Below is a small trained network, with its code and all its weights. Each question gives an input and a class and asks what happens when units are switched off, that is, made to give their printed mean instead of their output.

import numpy as np


def w(rows, s, z=0):
    codes = np.array(rows[::2]) - 128.0
    scale = np.full(codes.shape[1], s)
    scale[-1] = z or s
    return codes * scale


def f(y):
    return y / 2 * (1 + np.tanh(0.7978845608 * (y + 0.044715 * y**3)))


def log_softmax(a):
    a = a - a.max(-1, keepdims=True)
    return a - np.log(np.exp(a).sum(-1, keepdims=True))


def net(x, mask):
    res = np.array(x, float).reshape(1, 7) / 4 @ E
    y = f(res @ A[0][:, :-1].T + A[0][:, -1])
    res = res + np.where(mask, y, B[0][:, -1]) @ B[0][:, :-1]
    return log_softmax(res[-1] @ U[:, :-1].T + U[:, -1])


A, B = {}, {}
E = w([
[109,136,164],'x0',
[117,198,196],'x1',
[86,214,118],'x2',
[114,121,144],'x3',
[131,254,103],'x4',
[149,129,183],'x5',
[236,152,191],'x6',
],0.0085)
A[0] = w([
[101,130,183,228],'n0',
[115,143,159,31],'n1',
[113,116,109,223],'n2',
[108,249,152,212],'n3',
[153,89,45,178],'n4',
[101,117,138,23],'n5',
[128,136,120,2],'n6',
[136,139,133,186],'n7',
[144,141,96,166],'n8',
[149,127,132,204],'n9',
[45,78,156,218],'n10',
[77,109,133,72],'n11',
[119,153,107,215],'n12',
[150,83,94,219],'n13',
[167,95,135,140],'n14',
[135,134,177,55],'n15',
],0.017,0.0072)
B[0] = w([
[194,130,196,179],'n0',
[99,244,123,127],'n1',
[144,115,167,169],'n2',
[93,84,164,254],'n3',
[76,127,222,195],'n4',
[121,172,97,122],'n5',
[116,124,126,118],'n6',
[76,88,156,152],'n7',
[77,125,120,148],'n8',
[114,93,159,161],'n9',
[255,27,82,203],'n10',
[215,205,36,141],'n11',
[92,100,118,169],'n12',
[114,106,206,193],'n13',
[116,124,196,163],'n14',
[140,192,215,140],'n15',
],0.0091,0.015)
U = w([
[176,143,119,81],'0',
[127,176,2,2],'1',
[157,112,192,185],'2',
[59,174,93,28],'3',
[182,15,122,229],'4',
],0.0085,0.0071)

Each question gives the input, the list of numbers given to net, and the class t.
The units are the neurons (one row each of A and B). Each row of codes is followed by its name. A weight is (code - 128) times the scale printed after its matrix; where a second scale follows, it is the last column's (A, B and U).
mask holds one flag per neuron, in row order. A switched-off neuron (its flag False) gives its mean, the last column of its row in B, instead of its output. The means were averaged over made-up inputs and are rounded, as every weight is.
A unit's drop is (log p(t) with every unit on - log p(t) with that unit switched off) / (log p(t) with every unit on - log p(t) with every unit switched off).
The circuit of an input: a set's keep is (log p(t) with only the set's units on - log p(t) with every unit switched off) / (log p(t) with every unit on - log p(t) with every unit switched off). Starting from the 12 units with the biggest drops (on a tie, the unit counted first), units are removed one at a time, each time the one whose removal leaves the highest keep (on an exact tie, the one counted first), for as long as the keep stays at least 0.8.
circuit, biggest first: the units of the circuit, biggest drop first
top k neurons: the k neurons with the biggest drops, biggest first
drop of u: that unit's drop, to one decimal
input [8,-3,-7,-5,1,-4,8], class 2: circuit, biggest first	(n10)
input [6,5,7,5,4,-7,-6], class 4: circuit, biggest first	(n3 n10 n4)
input [0,-5,6,-1,-8,-8,7], class 2: circuit, biggest first	(n10 n4)
input [-5,-6,-4,1,6,-2,-4], class 2: circuit, biggest first	(n4 n10)
input [4,3,8,2,-1,8,-4], class 4: circuit, biggest first	(n10 n4)
input [-1,-5,-7,-3,-7,-3,4], class 2: circuit, biggest first	(n4 n14)
input [3,-4,-5,-8,-1,8,3], class 2: top 2 neurons	(n10 n14)
input [-3,2,7,8,3,-8,-7], class 4: top 2 neurons	(n10 n3)
input [-8,-3,1,4,1,-8,7], class 2: top 3 neurons	(n10 n4 n13)
input [6,6,6,3,-1,3,-6], class 4: drop of n10	0.7
input [-2,1,-3,-3,-8,-8,8], class 2: drop of n10	0.4
input [5,-7,-7,3,7,-6,7], class 2: drop of n4	0.2
